Each row has a name. Each piece below is followed by the name of the row it came from, unless a question asks for something else. Each question is about the rows just above it. Places in a row count from 1.

[110 139 164 175 139] : Z676
[110 108 121 175 137] : Z829
[122 122 122 180 180] : Z813
The value that Z676 holds more than once: | [139]
Places of [122] in row Z813: | 1 2 3
[108 121] is in which row? | Z829
which: [110 108] | Z829

[108 155 212 131 126 145 168 145 198 108 112  87 133 199 173 155 190 111
 171  47 129 185 206  93 166  57 213 162 192 189 164 203 192] -> Z200
[ 66 161 148  87  81 128  50 185 190  72  69 208 165 124  96 187  75 121
 129 207  51  74  99 169  88 106 114  80 172 131  83 151 109] -> Z102
[167 149 185 108 191 198  48  54 140 139 112 210  50  70  88 148  62  65
 165 159  59 213 113 197 206  65 111  66 140 185 110  91 155] -> Z60
[ 72  67 120  82 132  60  82 202 102 155 151  40 119 178 123 172 159 158
 113  59 179 133 120 131 161 168  89 136 177 155 141 180 119] -> Z599
[ 93 201 183  54 106  99 169 145  43  80 104  71 186 192  68 154 182  85
  54  44 129  69  62  61 199 146  45 177  64 175 162 208 157] -> Z493
[109  69  77  62 125 158  82 175  82  55 149 196  76 139 149  98  71  94
 203 214  97 133 193 116 171  86 153  69 120 100 192 186  95] -> Z147
[ 78  77 190 189 214  42  75  49  80 175 157 126 148  75 204  54  65 212
 170 152 205  92 111 178 117 132 151 103  71  46 138  51 108] -> Z950
[ 71 186 150 158 147 105 173 104 115  50 208 131 174  83 126 185  54  82
 181 106  54 125 185 125  56 208 194 109 163 104 192 123 155] -> Z619
[ 78  77 190 189 214  42  75  49  80 175 157 126 148  75 154  68 182 212
 122  55 103 139 123 116 162 178 140 120  40 151 148 150 204] -> Z510
Which row holds [ 68 154 182]? | Z493
Places of [54] in row Z619: | 17 21
Count the entries of [ 71 186 150 158 147 105 173 104 115  50 208 131 174  83 126 185  54  82
 181 106  54 125]: | 22
Count the entries of [ 72  67 120  82 132  60  82 202 102 155 151  40 119 178 123 172 159 158
 113  59 179 133]: | 22

[143 149  67 164 138  51 114 131 125 198 147 178 189 139 108  96 107 114
 108 129 143  96 161 142 111 171 113 115 115 145 108 133 145 124 121 125
 163  96 131 142 126 143 166 168  89  73 157 159 166  85 150 187] -> Z108
[121 164 184  85  90 160  94 149 122 109 186 123 108 161 124 181 152 121
 173 145 142 143 161 111  96  56  70 124 124  93  56 124  91 146 117  99
 130 145 143 109 126 117  95 116 152 117  99 142 127 146 145 145] -> Z592
[116 109 116 119  54 119 166 160 166 142 154  79 107 143 110 165 121  99
 126 121 139 128 128 148  99  50  71 133 133  99  81  72  79 113  80 152
 117 131 102 122 166 124 168 109 162 146  83 191 108 116 125 141] -> Z924
[116 109 116 119  54 119 166 160 166 142 154  79 172 143 110 165 121  99
 126 121 139 128 128 148  99  50  71 133 133  99  81  72  79 111  80 152
 117 131 102 122 166 124 158 109 162 135  83 191 108 116 125 141] -> Z193
Which row holds [143  96 161 142 111]? | Z108
Where do [108 133 145 124] appear? | Z108
Every place of [146] in Z592: | 34 50
which: [116 109 116 119  54 119 166 160 166 142 154  79 107 143 110 165 121  99
 126 121 139 128 128 148  99  50  71 133 133  99  81  72  79 113  80 152
 117 131 102 122 166 124 168 109 162 146  83 191 108 116 125 141] | Z924
At which places does Z592 hold [124]? | 15 28 29 32
Which row holds [109 162 146  83 191 108 116 125]? | Z924

[173 134  99 113  65  93 159 217 170] : Z517
[132 140 129 143 125 127 160 126 102] : Z927
[101 127 159 162  90 128  90 160 162] : Z595
[164 163 114 123  93 120 160 171 150] : Z823
[137 128 168 166 196 187 143  62  84] : Z869
At which places does Z595 hold [162]? | 4 9
Count the entries of [164 163 114 123]: | 4

[122 120 177 139  84 130 163 162 135  84 146 151 181 155  88  95 106 109
 133 133 113 119 168 141  68 157 123 113 137 158 141 113 166 134 120  93
 141 132 152] -> Z612
[122 120 177 139  84 130 163 162 135  84 146 151 181 155  88  95 106 109
 133 133 113 119 168 141  68 157 123 113 137 158 141 113 166 134  67 142
 140  98  68] -> Z83
[159 144 123  74 140 176  83 131 157  94 169  90  80 150 148  77 140  98
 139 138  93 160 125 152 132 140  73  81 145 181 145 154  90 145 135 122
 125  81 108] -> Z98
[108 143 176 136  73 130 146 136 156 109 157 130 150 148  80 113  84 138
 115 153 142 122 149 141  65 175 120 126 122 170 129  98 155 106  94 114
 132 131  92] -> Z916
[115 170 166  78 104 150  85  90 162 156 188  84  63 150 108 163  90 151
  90 183 173 138  70 153 118 175  69  79 111 184 101  97 110  98 162  75
 117 154 190] -> Z945
[169 113 108 113 147 120 112 157 163  87 136 108 123 109 145  87 164  94
 157 109  95 109 159 170 150 123  89  98 175  99  89 122 144 123  88 117
 170 125 134] -> Z29
[116 168 147 122 131 199 129 102  82 116 169 134 132 164 123 107 127 144
 108 144 120 187  94  93 126 125  85  91 175 158 178 152 100 152 159 158
 119  87  95] -> Z508
[159 136 110  76 171 150 100 135 116 102 139 112 114 128 177  88 160  99
 137 109  81 180 113 124 172 111  79  69 175 127 109 171  91 160 143 139
 142  77 121] -> Z735
[116 168 147 122 131 199 129 102  82 116 169 134 132 164 123 107 127 144
 108 144 120 187  94  93 126 125  85  91 102 141  99 118 142 129  97  98
 170  91 134] -> Z585
which: [150 148  80] | Z916
which: [175  69  79 111] | Z945

[123  86  86 168 134 163 150 113 107 125 147 133 134 143 122 158 164 136
 117 156 125  77 158 199 110 119 113 135 133 149 110 117 127 145 131 102
 139 126  89 100 130 110 127 107 167 118 126 157 105 122 111 159 163  99
  92 156 157 108 137] = Z224
[105 102  74 179 135 157 180 122  68 122 150 110 135 123 134  87 159 145
 138 170 121 144 100 208  95  98 114 198 134 129 109  87 161 163 131 106
 137 161 103 163 133  94 117 151 128 137 174 115  87 120  89 161 150  88
 111 167  97  81 140] = Z604
[166 149 127 132 100 185 158 187 150 144 141 124 136 132 129 113 162 123
 125 158 117 156  77  92 176  77 113 155 114 154 162 137 163 150  76 163
 148 114 172  90 134 143  96 140 118 139  96 159 105 127  95 172 131  92
 147 168  82 101 179] = Z648
At which places does Z648 hold [162]? | 17 31
[125 158 117 156  77] is in which row? | Z648
Every place of [157] in Z224: | 48 57
which: [150  76 163 148 114 172  90 134] | Z648
which: [105 122 111] | Z224

[161 126 195 173] : Z667
[148 155  91 160] : Z361
[ 88 197 146 163] : Z546
[139 163 141 191] : Z768
[129  57  88  64] : Z71
[179  88  57  64] : Z305
How many entries does [139 163 141] have? | 3
[57 88 64] is in which row? | Z71

[116 111 106 128 107 121 133 165 159 142 148 185 127 151 155 153 104 146
 125 128 179 133 113 151 116 154 100 102 107 159 114 132 144 145 128 113] = Z51
[129 136 159 102 123 132 129 159  78 146 121 124  50  85 146 156 108 171
 161 147 184 126 118 147 118 160  99 100 106 129 129 143 147 142 116 126] = Z479
[116 115 113 123 104 122 134 171 138 143 145 180 127 132 159 159 101 158
 136 134 183 125 118 146 118 159  99 101 106 127 130 143 146 141 115 127] = Z574
[129 136 159 102 123 132 129 159  78 146 121 124  50  85 146 156 108 171
 161 147 159 106 150 127 128 154 119 124 118  42 181 161 142 114  78 128] = Z746
Number of entries in [116 115 113 123 104 122 134 171 138 143 145 180 127 132 159 159 101 158]: | 18
At which places does Z574 hold [127]? | 13 30 36
The row with [171 138] is | Z574
[147 184] is in which row? | Z479

[126 172 107  71 145 132] = Z939
[172  71 107 126 103 146] = Z859
[143 142 140 150 145 149] = Z616
[165 165 165 165 141 152] = Z986
[145 143 154 173 165 160] = Z353
[150 166 132 149 135 149] = Z614
[ 73  92 116 139 151  86] = Z782
[ 92 137 123 112 127  94] = Z357
[172  71 107 126] is in which row? | Z859
At which places does Z859 hold [107]? | 3
Count the entries of [172  71 107 126 103]: | 5
which: [143 154 173 165] | Z353
Number of entries in [126 172 107  71]: | 4
Places of [165] in row Z986: | 1 2 3 4
Number of entries in [145 143 154 173 165 160]: | 6

[128 144 128 128  97 115 115  97 156 115 108 145 128 128 128  97  97]  Z3
[128 128 128 128 130 133 148 134 103 132 133 113 148 124 115 147 132]  Z713
[128 140 128 128 187 130 102  97 155 212 112 147 112 141 148 103 105]  Z68
[128 140 128 128 187 130 102  97 155 212 112 104 112 141 148 103 129]  Z686
[128 129 128 128 125 127 125 138 126 124 130 122 123 130 107 127 133]  Z321
[128 106 128 128 125 127 125 138 126 124 130 122 111 130 107 127 133]  Z562
Places of [128] in row Z3: | 1 3 4 13 14 15
How many entries does [128 106 128 128 125 127 125 138 126 124 130 122 111 130 107] have? | 15
Count the entries of [128 140 128 128]: | 4
which: [128 140 128 128 187 130 102  97 155 212 112 104 112 141 148 103 129] | Z686

[134 137 140 145 152 161 168 174 181 183 187 189 190 192 191 191 192 191
 192 193 193 192 193 192 193 192 192 192 193 193 194 193 193 193 192 193
 194 193 193 193 194 191 193 194 193 194 193 193 191 193 193 193 193 192
 192 193 193 192 193 193 192 192]  Z46
[129 128 128 127 127 128 129 126 129 128 128 128 128 128 129 128 128 128
 130 128 127 128 127 127 128 128 127 128 128 129 128 128 128 128 128 127
 128 129 128 130 128 129 128 129 130 132 133 137 141 147 153 160 169 174
 180 184 186 189 190 190 192 191]  Z126
[127 128 128 129 128 128 128 128 127 128 127 129 129 130 133 133 137 140
 193 152 160 167 174 181 184 188 189 190 190 193 191 193 193 193 192 194
 193 192 193 193 193 193 193 193 192 193 193 193 192 194 193 193 194 193
 193 193 193 192 193 192 191 192]  Z708
[128 127 128 129 129 129 128 128 128 128 128 127 128 128 128 128 127 130
 128 127 128 129 128 129 130 129 129 131 134 136 138 143 148 157 164 170
 178 181 185 189 190 191 192 193 192 193 191 193 194 192 194 193 193 192
 193 193 192 192 192 192 192 192]  Z842
[128 128 128 128 128 129 128 128 129 128 129 127 128 127 128 128 129 128
 128 127 128 128 129 129 128 128 129 128 128 128 128 128 129 127 127 129
 128 129 128 128 127 129 128 129 129 130 131 133 137 141 147 152 160 168
 174 180 183 187 189 190 191 193]  Z342
The row with [128 128 128 128 128 129 128 128 129 128 129 127 128 127 128 128 129 128
 128 127 128 128 129 129 128 128 129 128 128 128 128 128 129 127 127 129
 128 129 128 128 127 129 128 129 129 130 131 133 137 141 147 152 160 168
 174 180 183 187 189 190 191 193] is | Z342
How many entries does [128 127 128 129 129 129 128 128 128 128 128 127 128 128 128 128 127 130
 128 127 128 129 128 129 130 129 129 131 134 136 138 143 148 157 164 170
 178 181 185 189 190 191 192 193 192 193] have? | 46
which: [129 128 128 127 127 128 129 126 129 128 128 128 128 128 129 128 128 128
 130 128 127 128 127 127 128 128 127 128 128 129 128 128 128 128 128 127
 128 129 128 130 128 129 128 129 130 132 133 137 141 147 153 160 169 174
 180 184 186 189 190 190 192 191] | Z126
which: [127 128 128 129 128 128 128 128 127 128 127 129 129 130 133 133 137 140
 193 152 160 167 174 181 184 188 189 190 190 193 191 193 193 193 192 194
 193 192 193 193 193 193 193 193 192 193 193 193 192 194 193 193 194 193
 193 193 193 192 193 192 191 192] | Z708

[179 126 150 111 140 136 155 144] -> Z390
[190 144 190 162 143 140 160 181] -> Z480
[117 117  93 117 116 100 100 117] -> Z999
[116 158 110 104 150 134 150 124] -> Z378
[169 146 102 125 169 146 145 169] -> Z88
[116 151 119 132 151 119 151 119] -> Z64
Places of [119] in row Z64: | 3 6 8
Repeated in Z480: | [190]
Places of [110] in row Z378: | 3
Repeated in Z378: | [150]
The row with [116 151 119] is | Z64
Where do [117 117  93 117 116 100 100 117] appear? | Z999

[145 124  98  61 130 122  96 166 137 150  96 145 127 153 129 130 133 153
 121 134 101 106 119 120 128 143 112 119 138 107 105 104 106 131 138 145
 153 136 156 126 146  96 141 111 139 102 151 125 150 113 146 113 142 123
 124 119 134 116 114] : Z810
[145 124  98  61 130 122  96 120 137 150  96 145 127 153 129 130 133 153
 121 134 101 106 150 120 128 143 112 120 138 107 149 104 106 131 138 145
 120 136 156 126 111  96 141 111 139 102 151 150 150 113 119 113 142 123
 124 119 134 116 114] : Z641
[145 124  98  61 130 122  96 166 137 150  96 145 127 153 129 130 133 153
 121 134 101 106 119 120 128 143 112 119 138 107 149 104 106 131 138 107
 153 136 113 130 160 106 100 119 109 107 123 141 104 137 132 101 127 146
 142 141 137 128 147] : Z807
which: [145 124  98  61 130 122  96 120 137 150  96 145 127 153 129 130 133 153
 121 134 101 106 150 120 128 143 112 120 138 107 149 104 106 131 138 145
 120 136 156 126 111  96 141 111 139 102 151 150 150 113 119 113 142 123
 124 119 134 116 114] | Z641
At which places does Z641 hold [120]? | 8 24 28 37
which: [145 124  98  61 130 122  96 166 137 150  96 145 127 153 129 130 133 153
 121 134 101 106 119 120 128 143 112 119 138 107 149 104 106 131 138 107
 153 136 113 130 160 106 100 119 109 107 123 141 104 137 132 101 127 146
 142 141 137 128 147] | Z807
Count the entries of [145 124  98  61 130 122  96 120 137 150  96 145 127 153 129 130 133 153
 121 134 101 106 150 120 128 143 112 120 138 107 149 104 106 131 138 145
 120 136 156 126 111  96 141 111 139 102 151 150 150 113 119 113 142 123
 124 119 134 116]: | 58
which: [145 124  98  61 130 122  96 166 137 150  96 145 127 153 129 130 133 153
 121 134 101 106 119 120 128 143 112 119 138 107 105 104 106 131 138 145
 153 136 156 126 146  96 141 111 139 102 151 125 150 113 146 113 142 123
 124 119 134 116 114] | Z810

[151 120 113 149 140 147 170 140 117 140 156 117  81  85 140  90 147]  Z490
[105 115 144 147 174  75 124 145 150 155 110 131 137 114 144 156 136]  Z733
[139 117 122  93 138 127  96 110 135 161 123 129 133 120 128 177 122]  Z609
[144  98 134  97 141 118 127 120 143 171 106 134 141 108 151 174 128]  Z675
[205 156 141 126 120 123 155  97  97 115 130 110 110 125 180  95 160]  Z668
[108 120 156 179 121  81 106 111 129 161 110 108 157 122 134 163 150]  Z107
[ 93 142 116 154 124 123 105 159 119 132 106 127 160 166 109 125 126]  Z744
[144  98 134  97 141 134 127 120 143 171 106 134 134 134 151 174 153]  Z696
Number of entries in [205 156 141 126 120 123 155  97  97 115 130]: | 11
Repeated in Z609: | [122]
Count the entries of [139 117 122  93 138 127  96 110 135 161 123 129 133 120]: | 14
Count the entries of [108 120 156 179 121  81 106 111 129 161 110 108 157 122 134 163 150]: | 17
which: [134 127 120 143 171 106 134 134] | Z696
Which value appears more than once in Z696? | [134]

